Here is a tiny trained network, its code and every weight. The questions are about switching its units off for an input and a target symbol, where a switched-off unit gives its printed mean instead of its output.

import numpy as np


def w(rows, s, z=0):
    codes = np.array(rows[::2]) - 128.0
    scale = np.full(codes.shape[1], s)
    scale[-1] = z or s
    return codes * scale


def softmax(a):
    e = np.exp(a - a.max(-1, keepdims=True))
    return e / e.sum(-1, keepdims=True)


def log_softmax(a):
    a = a - a.max(-1, keepdims=True)
    return a - np.log(np.exp(a).sum(-1, keepdims=True))


def net(x, mask):
    ids = ['αβγεθλμξπσψ'.index(c) for c in x.split()]
    T = len(ids)
    res = E[ids] + P[:T]
    u = 0
    for l in range(2):
        r = res
        for j in range(3):
            rows = slice(3 * j, 3 * j + 3)
            q, k, v = (r @ M[l][rows].T for M in (Q, K, V))
            z = softmax(np.where(np.tri(T) > 0, q @ k.T / 3**0.5, -1e9)) @ v
            o = O[l][rows]
            res = res + np.where(mask[u + j], z, o[:, -1]) @ o[:, :-1]
        u += 3
    return log_softmax(res[-1] @ U[:, :-1].T + U[:, -1])


Q, K, V, O = {}, {}, {}, {}
E = w([
[85,103,147,159,207,152,140,76,103,54],'α',
[153,153,167,120,142,153,130,150,163,122],'β',
[121,116,126,69,140,116,93,153,148,108],'γ',
[105,109,82,86,48,134,193,67,214,126],'ε',
[49,201,171,85,61,118,114,81,148,156],'θ',
[140,141,157,94,138,146,131,148,155,125],'λ',
[119,134,142,81,139,135,142,156,150,113],'μ',
[131,166,165,107,137,149,162,163,161,121],'ξ',
[193,156,1,118,157,232,84,95,64,168],'π',
[39,126,104,174,89,174,92,129,64,15],'σ',
[147,121,138,111,139,145,74,136,154,103],'ψ',
],0.014)
P = w([
[130,2,199,148,128,207,69,193,150,138],'0',
[119,67,158,117,155,168,99,163,154,128],'1',
[133,102,142,102,145,150,119,146,163,111],'2',
[135,134,133,93,145,139,128,129,166,99],'3',
[137,151,129,83,142,123,130,109,165,91],'4',
[145,158,123,76,148,111,145,88,166,80],'5',
[157,154,119,64,146,103,149,66,156,72],'6',
[178,149,118,44,138,98,151,47,136,68],'7',
],0.0084)
Q[0] = w([
[175,193,86,111,123,170,135,89,114,67],'L0H1',
[132,164,147,53,166,195,100,89,103,83],'L0H1',
[62,102,188,128,120,133,147,180,101,125],'L0H1',
[59,109,123,129,7,116,119,69,94,145],'L0H2',
[139,171,115,194,108,95,210,204,157,254],'L0H2',
[164,176,160,16,172,125,133,94,148,2],'L0H2',
[80,121,127,141,111,132,175,166,119,213],'L0H3',
[122,171,133,63,119,150,137,88,150,91],'L0H3',
[128,153,141,180,139,34,206,121,86,169],'L0H3',
],0.0086)
K[0] = w([
[169,116,75,140,141,149,104,114,125,161],'L0H1',
[197,156,129,110,145,128,121,136,81,156],'L0H1',
[124,174,179,81,173,74,97,150,96,101],'L0H1',
[163,140,157,103,109,88,128,222,158,156],'L0H2',
[116,76,91,128,84,213,107,143,147,193],'L0H2',
[145,105,150,126,103,50,151,2,137,32],'L0H2',
[94,151,122,93,126,109,150,185,170,173],'L0H3',
[147,120,80,111,143,162,114,97,128,151],'L0H3',
[167,131,165,106,131,112,116,238,174,143],'L0H3',
],0.0099)
V[0] = w([
[149,86,85,68,84,156,142,71,168,204],'L0H1',
[121,127,2,214,237,171,140,75,40,235],'L0H1',
[114,207,33,78,119,124,129,50,109,141],'L0H1',
[183,126,138,77,43,143,86,247,117,101],'L0H2',
[179,155,137,190,155,157,92,177,109,183],'L0H2',
[67,85,238,132,190,170,127,155,177,76],'L0H2',
[82,109,212,125,107,30,173,133,127,95],'L0H3',
[72,141,174,69,103,107,165,145,228,150],'L0H3',
[69,131,174,175,126,90,155,107,163,112],'L0H3',
],0.0064)
O[0] = w([
[107,206,91,144,204,101,135,191,240,76,186],'L0H1',
[205,187,139,101,117,170,17,91,210,32,141],'L0H1',
[194,198,134,62,109,206,126,185,201,135,128],'L0H1',
[154,85,105,234,123,83,205,223,214,194,141],'L0H2',
[165,155,124,223,102,206,195,126,125,155,53],'L0H2',
[136,60,222,84,217,130,159,166,87,142,248],'L0H2',
[228,162,116,219,161,58,197,83,11,124,3],'L0H3',
[169,164,112,102,118,3,190,114,127,154,87],'L0H3',
[190,119,106,141,142,86,154,87,42,145,62],'L0H3',
],0.0052,0.0057)
Q[1] = w([
[151,117,176,103,193,84,144,40,53,151],'L1H1',
[137,157,164,113,222,127,107,99,54,70],'L1H1',
[140,14,97,252,60,90,203,106,51,171],'L1H1',
[73,151,151,173,80,127,100,152,122,65],'L1H2',
[78,112,131,50,91,141,164,148,154,182],'L1H2',
[107,73,194,73,197,113,111,161,164,142],'L1H2',
[132,102,85,73,121,73,167,107,218,87],'L1H3',
[83,194,73,76,92,206,119,173,254,99],'L1H3',
[147,85,151,140,45,103,211,97,163,202],'L1H3',
],0.0092)
K[1] = w([
[215,156,74,129,246,212,74,147,129,230],'L1H1',
[192,216,62,124,218,238,88,108,52,145],'L1H1',
[137,72,187,134,255,122,151,227,161,153],'L1H1',
[96,103,166,190,67,106,107,156,158,71],'L1H2',
[158,169,81,63,27,121,129,79,204,185],'L1H2',
[163,135,206,97,136,80,102,90,193,143],'L1H2',
[74,129,63,112,135,194,170,98,127,197],'L1H3',
[184,182,17,125,98,180,166,146,108,213],'L1H3',
[143,21,152,64,51,88,165,110,167,189],'L1H3',
],0.0084)
V[1] = w([
[190,115,98,158,205,175,84,200,117,101],'L1H1',
[103,84,97,172,144,122,149,140,112,2],'L1H1',
[68,187,198,154,158,104,65,143,91,142],'L1H1',
[74,144,68,181,178,180,104,161,85,101],'L1H2',
[130,130,178,133,130,193,144,155,154,75],'L1H2',
[177,92,147,120,116,105,157,95,127,164],'L1H2',
[214,156,54,136,177,185,118,154,142,133],'L1H3',
[123,141,195,143,134,169,115,160,68,112],'L1H3',
[114,93,133,190,149,79,190,153,128,198],'L1H3',
],0.0085)
O[1] = w([
[116,160,121,98,109,177,137,169,62,127,146],'L1H1',
[161,174,74,173,125,112,75,213,131,108,157],'L1H1',
[145,97,220,92,2,97,119,174,159,80,127],'L1H1',
[201,130,101,59,90,77,195,77,155,133,116],'L1H2',
[136,158,107,149,176,140,136,161,171,135,198],'L1H2',
[128,159,146,163,98,128,78,131,97,146,93],'L1H2',
[154,130,155,138,99,77,82,113,71,165,219],'L1H3',
[115,132,109,144,203,105,122,84,158,155,138],'L1H3',
[137,159,131,91,128,135,81,130,148,112,9],'L1H3',
],0.0097,0.013)
U = w([
[110,127,147,120,121,137,120,103,29,167,114],'α',
[110,110,86,227,164,73,102,74,98,187,125],'β',
[148,61,187,138,73,114,102,54,121,133,129],'γ',
[2,109,182,168,140,229,82,164,177,37,153],'ε',
[148,164,138,168,110,98,206,107,130,140,113],'θ',
[132,115,103,100,128,70,166,120,123,144,57],'λ',
[133,138,161,190,114,146,153,106,126,135,91],'μ',
[140,248,79,7,140,99,150,66,233,74,245],'ξ',
[155,135,117,183,81,63,93,163,72,125,125],'π',
[125,111,142,155,112,125,153,120,125,149,56],'σ',
[99,59,90,72,102,86,104,141,107,155,1],'ψ',
],0.0071,0.0065)

Each question gives the input, a string of symbols that net reads in full, and the target symbol t.
The units are the heads (3 rows each of Q, K, V and O). Each row of codes is followed by its name. A weight is (code - 128) times the scale printed after its matrix; where a second scale follows, it is the last column's (O and U).
mask holds one flag per head, layer by layer. A switched-off head (its flag False) gives its mean, the last column of its rows in O, instead of its output. The means were averaged over made-up inputs and are rounded, as every weight is.
A unit's drop is (log p(t) with every unit on - log p(t) with that unit switched off) / (log p(t) with every unit on - log p(t) with every unit switched off).
The circuit of an input: a set's keep is (log p(t) with only the set's units on - log p(t) with every unit switched off) / (log p(t) with every unit on - log p(t) with every unit switched off). Starting from all 6 units, units are removed one at a time, each time the one whose removal leaves the highest keep (on an exact tie, the one counted first), for as long as the keep stays at least 0.8.
units of the circuit, in order: the units of the circuit, biggest drop first
most important unit: the unit with the biggest drop
heads that matter: for each layer, one digit per head in row order, 1 if its drop is at least 0.15 and else 0, layers parted by /
drop when u is switched off: that unit's drop, to one decimal
input ε π σ ε μ, target β: units of the circuit, in order => (L1H3, L0H2, L1H1)
input θ λ γ ε ψ σ π γ, target π: units of the circuit, in order => (L1H3, L0H1)
input β π λ π γ π ψ, target ε: units of the circuit, in order => (L0H3)
input π γ θ σ, target π: units of the circuit, in order => (L1H3, L0H1, L1H1)
input μ ε μ μ ψ π γ ξ, target β: units of the circuit, in order => (L1H3, L0H3, L1H1)
input ε ε σ μ π λ σ β, target π: units of the circuit, in order => (L1H3, L1H1, L0H1)
input ψ α γ ξ π σ θ, target γ: heads that matter => 100 / 101
input π γ σ ξ, target π: units of the circuit, in order => (L1H3, L1H1)
input α λ α ψ ψ β β α, target ξ: heads that matter => 011 / 001
input α ε ψ σ σ γ, target ε: units of the circuit, in order => (L1H3, L1H2)
input γ ε π ε μ, target β: units of the circuit, in order => (L1H3, L1H1)
input ε γ π, target β: units of the circuit, in order => (L1H1, L0H2)
input γ α π ξ, target α: heads that matter => 110 / 101
input π σ μ α ψ μ ψ, target α: units of the circuit, in order => (L1H3, L0H2, L1H1)
input λ ψ σ α π γ θ, target γ: units of the circuit, in order => (L1H3, L1H1)
input γ ε σ μ θ π γ, target γ: units of the circuit, in order => (L1H3, L1H1, L0H1)
input β β π, target ξ: units of the circuit, in order => (L0H1)
input σ γ σ μ ε, target ε: heads that matter => 100 / 011
input π α γ σ ψ, target π: heads that matter => 101 / 101
input λ θ μ μ ε π θ β, target γ: heads that matter => 110 / 101
input π σ π γ π ε π ξ, target ε: most important unit => L0H3
input π ε λ γ, target β: heads that matter => 100 / 101
input β β μ α γ σ θ π, target γ: heads that matter => 101 / 101
input ξ ε λ μ γ α σ π, target π: drop when L1H3 is switched off => 2.6
input μ ξ γ σ θ θ σ ψ, target ε: drop when L1H3 is switched off => 2.4
input λ ξ σ β ξ π α, target α: drop when L1H2 is switched off => 0.0
input β μ ε μ ψ θ, target ε: most important unit => L1H2
input π ψ γ γ ε μ λ, target β: drop when L1H1 is switched off => 0.5
